Below are the code and all the weights of a small trained network. Each question names an input and a target symbol and asks about switching units off, where a switched-off unit gives its printed mean instead of its output.

import numpy as np


def w(rows, s, z=0):
    codes = np.array(rows[::2]) - 128.0
    scale = np.full(codes.shape[1], s)
    scale[-1] = z or s
    return codes * scale


def f(y):
    return np.maximum(y, 0)


def softmax(a):
    e = np.exp(a - a.max(-1, keepdims=True))
    return e / e.sum(-1, keepdims=True)


def log_softmax(a):
    a = a - a.max(-1, keepdims=True)
    return a - np.log(np.exp(a).sum(-1, keepdims=True))


def net(x, mask):
    ids = ['ΦΨαεζηλξτ'.index(c) for c in x.split()]
    T = len(ids)
    res = E[ids] + P[:T]
    u = 0
    for l in range(3):
        q, k, v = (res @ M[l].T for M in (Q, K, V))
        z = softmax(np.where(np.tri(T) > 0, q @ k.T / 3**0.5, -1e9)) @ v
        res = res + np.where(mask[u], z, O[l][:, -1]) @ O[l][:, :-1]
        u += 1
        y = f(res @ A[l][:, :-1].T + A[l][:, -1])
        res = res + np.where(mask[u : u + 8], y, B[l][:, -1]) @ B[l][:, :-1]
        u += 8
    return log_softmax(res[-1] @ U[:, :-1].T + U[:, -1])


Q, K, V, O, A, B = {}, {}, {}, {}, {}, {}
E = w([
[171,160,85,134,56,115],'Φ',
[32,72,97,174,131,166],'Ψ',
[106,116,88,142,137,88],'α',
[73,162,231,3,183,166],'ε',
[131,106,116,129,158,9],'ζ',
[139,104,136,155,71,76],'η',
[197,161,98,120,95,30],'λ',
[106,129,82,158,66,178],'ξ',
[49,41,145,172,158,70],'τ',
],0.005)
P = w([
[111,100,148,114,97,82],'0',
[208,100,167,170,141,165],'1',
[190,105,143,183,158,142],'2',
[150,107,128,170,147,113],'3',
[105,119,121,130,114,92],'4',
[96,69,107,62,85,69],'5',
[80,253,33,56,193,133],'6',
],0.0048)
Q[0] = w([
[122,3,9,131,105,37],'L0H0',
[159,102,81,161,135,138],'L0H0',
[123,140,180,102,163,141],'L0H0',
],0.0053)
K[0] = w([
[112,255,206,180,185,151],'L0H0',
[157,139,197,149,93,142],'L0H0',
[118,119,92,102,112,122],'L0H0',
],0.0078)
V[0] = w([
[128,145,212,45,150,169],'L0H0',
[87,148,107,48,137,126],'L0H0',
[125,148,227,8,158,180],'L0H0',
],0.012)
O[0] = w([
[91,222,223,176,98,144,41],'L0H0',
[78,202,158,77,120,132,44],'L0H0',
[72,253,249,176,89,146,6],'L0H0',
],0.0065,0.0014)
A[0] = w([
[173,2,237,165,59,112,82],'L0N0',
[187,58,191,46,185,194,152],'L0N1',
[137,101,95,176,82,145,196],'L0N2',
[190,121,179,169,193,177,99],'L0N3',
[195,128,160,195,173,167,252],'L0N4',
[175,16,121,98,85,135,53],'L0N5',
[79,194,198,148,66,120,149],'L0N6',
[156,111,82,124,158,148,92],'L0N7',
],0.0084,0.0017)
B[0] = w([
[46,231,45,216,140,79,193],'L0N0',
[142,137,255,130,175,151,182],'L0N1',
[131,67,105,129,67,136,209],'L0N2',
[154,151,105,140,204,165,150],'L0N3',
[211,105,135,193,170,171,180],'L0N4',
[82,175,33,50,155,115,254],'L0N5',
[127,194,74,25,189,182,199],'L0N6',
[137,155,88,128,172,152,189],'L0N7',
],0.0096,0.004)
Q[1] = w([
[116,199,226,143,158,137],'L1H0',
[150,33,58,174,106,50],'L1H0',
[70,163,42,5,166,118],'L1H0',
],0.027)
K[1] = w([
[149,153,13,74,184,197],'L1H0',
[182,85,227,242,54,144],'L1H0',
[30,84,138,5,16,60],'L1H0',
],0.02)
V[1] = w([
[166,176,155,117,175,4],'L1H0',
[15,128,127,194,185,115],'L1H0',
[94,65,186,71,193,149],'L1H0',
],0.022)
O[1] = w([
[77,9,173,103,12,171,176],'L1H0',
[249,135,139,58,84,39,254],'L1H0',
[179,153,148,229,95,52,53],'L1H0',
],0.016,0.004)
A[1] = w([
[163,130,45,155,82,171,253],'L1N0',
[166,214,180,119,81,254,151],'L1N1',
[107,95,145,107,109,173,93],'L1N2',
[60,159,121,202,140,141,71],'L1N3',
[158,138,136,186,94,147,117],'L1N4',
[75,88,162,140,53,162,45],'L1N5',
[67,68,115,106,102,147,101],'L1N6',
[103,103,81,90,182,175,81],'L1N7',
],0.0085,0.0046)
B[1] = w([
[58,142,255,117,158,67,208],'L1N0',
[80,89,124,190,73,50,164],'L1N1',
[174,103,162,143,120,183,186],'L1N2',
[162,96,95,79,87,103,166],'L1N3',
[81,141,112,134,60,137,166],'L1N4',
[222,185,134,181,212,155,169],'L1N5',
[177,86,177,202,126,180,218],'L1N6',
[92,161,82,101,23,158,255],'L1N7',
],0.0098,0.013)
Q[2] = w([
[145,232,217,72,81,158],'L2H0',
[71,59,160,51,119,107],'L2H0',
[117,231,2,226,46,204],'L2H0',
],0.01)
K[2] = w([
[95,36,66,199,150,86],'L2H0',
[196,127,160,141,123,59],'L2H0',
[121,132,10,6,144,220],'L2H0',
],0.012)
V[2] = w([
[176,113,41,187,144,75],'L2H0',
[162,2,119,254,129,18],'L2H0',
[132,81,118,186,141,65],'L2H0',
],0.0031)
O[2] = w([
[175,131,178,93,147,180,37],'L2H0',
[224,2,182,44,238,73,2],'L2H0',
[155,114,150,111,163,121,44],'L2H0',
],0.0019,0.0036)
A[2] = w([
[37,124,147,163,162,231,91],'L2N0',
[176,182,119,147,215,97,21],'L2N1',
[117,164,98,210,229,158,152],'L2N2',
[1,64,224,103,234,69,254],'L2N3',
[129,79,162,149,159,146,53],'L2N4',
[55,195,115,117,205,93,105],'L2N5',
[35,125,97,110,118,156,54],'L2N6',
[81,83,126,62,171,171,134],'L2N7',
],0.0092,0.0041)
B[2] = w([
[166,110,12,111,130,47,248],'L2N0',
[113,62,103,227,201,104,155],'L2N1',
[104,171,152,34,59,142,164],'L2N2',
[21,163,245,56,208,77,141],'L2N3',
[189,137,157,182,156,179,160],'L2N4',
[203,224,147,141,103,187,191],'L2N5',
[96,107,165,157,226,102,224],'L2N6',
[58,122,132,137,72,167,199],'L2N7',
],0.012,0.015)
U = w([
[61,82,52,126,168,135,175],'Φ',
[183,128,110,150,254,66,81],'Ψ',
[45,110,231,85,225,131,187],'α',
[106,148,145,196,45,94,128],'ε',
[163,87,191,152,188,216,136],'ζ',
[75,89,156,51,45,251,131],'η',
[210,115,35,135,79,179,3],'λ',
[143,252,104,86,137,194,192],'ξ',
[214,103,119,8,116,72,110],'τ',
],0.0022,0.0042)

Each question gives the input, a string of symbols that net reads in full, and the target symbol t.
The units are the heads (3 rows each of Q, K, V and O) and the neurons (one row each of A and B). Each row of codes is followed by its name. A weight is (code - 128) times the scale printed after its matrix; where a second scale follows, it is the last column's (O, A, B and U).
mask holds one flag per unit, layer by layer, with each layer's heads first. A switched-off unit (its flag False) gives its mean, the last column of its rows in O or B, instead of its output. The means were averaged over made-up inputs and are rounded, as every weight is.
A unit's drop is (log p(t) with every unit on - log p(t) with that unit switched off) / (log p(t) with every unit on - log p(t) with every unit switched off).
The circuit of an input: a set's keep is (log p(t) with only the set's units on - log p(t) with every unit switched off) / (log p(t) with every unit on - log p(t) with every unit switched off). Starting from the 12 units with the biggest drops (on a tie, the unit counted first), units are removed one at a time, each time the one whose removal leaves the highest keep (on an exact tie, the one counted first), for as long as the keep stays at least 0.8.
units of the circuit, in order: the units of the circuit, biggest drop first
k most important neurons: the k neurons with the biggest drops, biggest first
top k neurons in layer l: the k neurons of layer l with the biggest drops, biggest first
input ξ Φ ε η ξ η, target ξ: 4 most important neurons => (L0N0, L0N5, L0N6, L2N5)
input ε Φ τ, target Φ: 3 most important neurons => (L0N5, L0N4, L0N6)
input Φ ε ξ, target ε: units of the circuit, in order => (L1H0, L0N1, L0N6)
input τ ξ τ, target τ: top 2 neurons in layer 0 => (L0N5, L0N0)
input Ψ α ξ, target Ψ: units of the circuit, in order => (L1H0, L2N1)
input ε τ ξ η λ, target η: 3 most important neurons => (L0N6, L0N5, L0N0)
input η ξ ξ ξ λ ε, target λ: 2 most important neurons => (L0N1, L2N0)
input ε Φ ξ ξ ξ ε ε, target ε: units of the circuit, in order => (L1H0, L0N6, L0H0)
input Ψ η η Φ Φ Φ, target Ψ: units of the circuit, in order => (L1H0, L0H0, L2N1, L1N7)
input η ξ α ξ, target η: units of the circuit, in order => (L1H0, L0N0, L2N7, L2N0)
input Φ λ ζ Ψ η λ ξ, target Φ: units of the circuit, in order => (L1H0, L2N0, L2N6)
input η ξ ζ ξ ε ξ ζ, target ξ: units of the circuit, in order => (L1H0, L0N2, L2N5)
input τ ζ η Φ ζ ξ, target τ: units of the circuit, in order => (L1H0, L0H0, L0N0)
input λ ξ Φ Ψ ξ, target λ: 3 most important neurons => (L2N0, L1N6, L1N5)
input Φ ε ξ Ψ ε ξ, target Φ: 3 most important neurons => (L0N5, L2N0, L0N6)
input λ τ τ, target λ: 4 most important neurons => (L0N5, L2N0, L1N6, L1N5)
input ε ζ τ τ ξ Ψ, target ξ: 4 most important neurons => (L0N6, L0N5, L0N0, L0N4)
input ε ξ ξ Ψ, target ξ: top 2 neurons in layer 0 => (L0N5, L0N6)
input Φ ξ Ψ τ ζ ξ τ, target Φ: 3 most important neurons => (L2N0, L0N5, L2N6)
input Φ ξ ζ, target Φ: 4 most important neurons => (L0N5, L2N0, L1N7, L2N6)
input Ψ ε ε ξ α, target Ψ: 2 most important neurons => (L0N5, L2N1)
input ε ζ ξ ζ ξ τ, target ξ: 3 most important neurons => (L0N6, L0N5, L0N0)
input ε ζ ξ λ, target ξ: 4 most important neurons => (L0N5, L0N6, L0N4, L2N5)
input ξ η ε Φ, target ε: 2 most important neurons => (L0N5, L0N1)
input α ζ α η λ Φ Φ, target α: top 3 neurons in layer 0 => (L0N5, L0N0, L0N6)
input ξ τ η Φ ε, target Φ: top 2 neurons in layer 0 => (L0N5, L0N1)
input ε ζ Ψ τ λ λ, target λ: top 3 neurons in layer 0 => (L0N6, L0N4, L0N0)
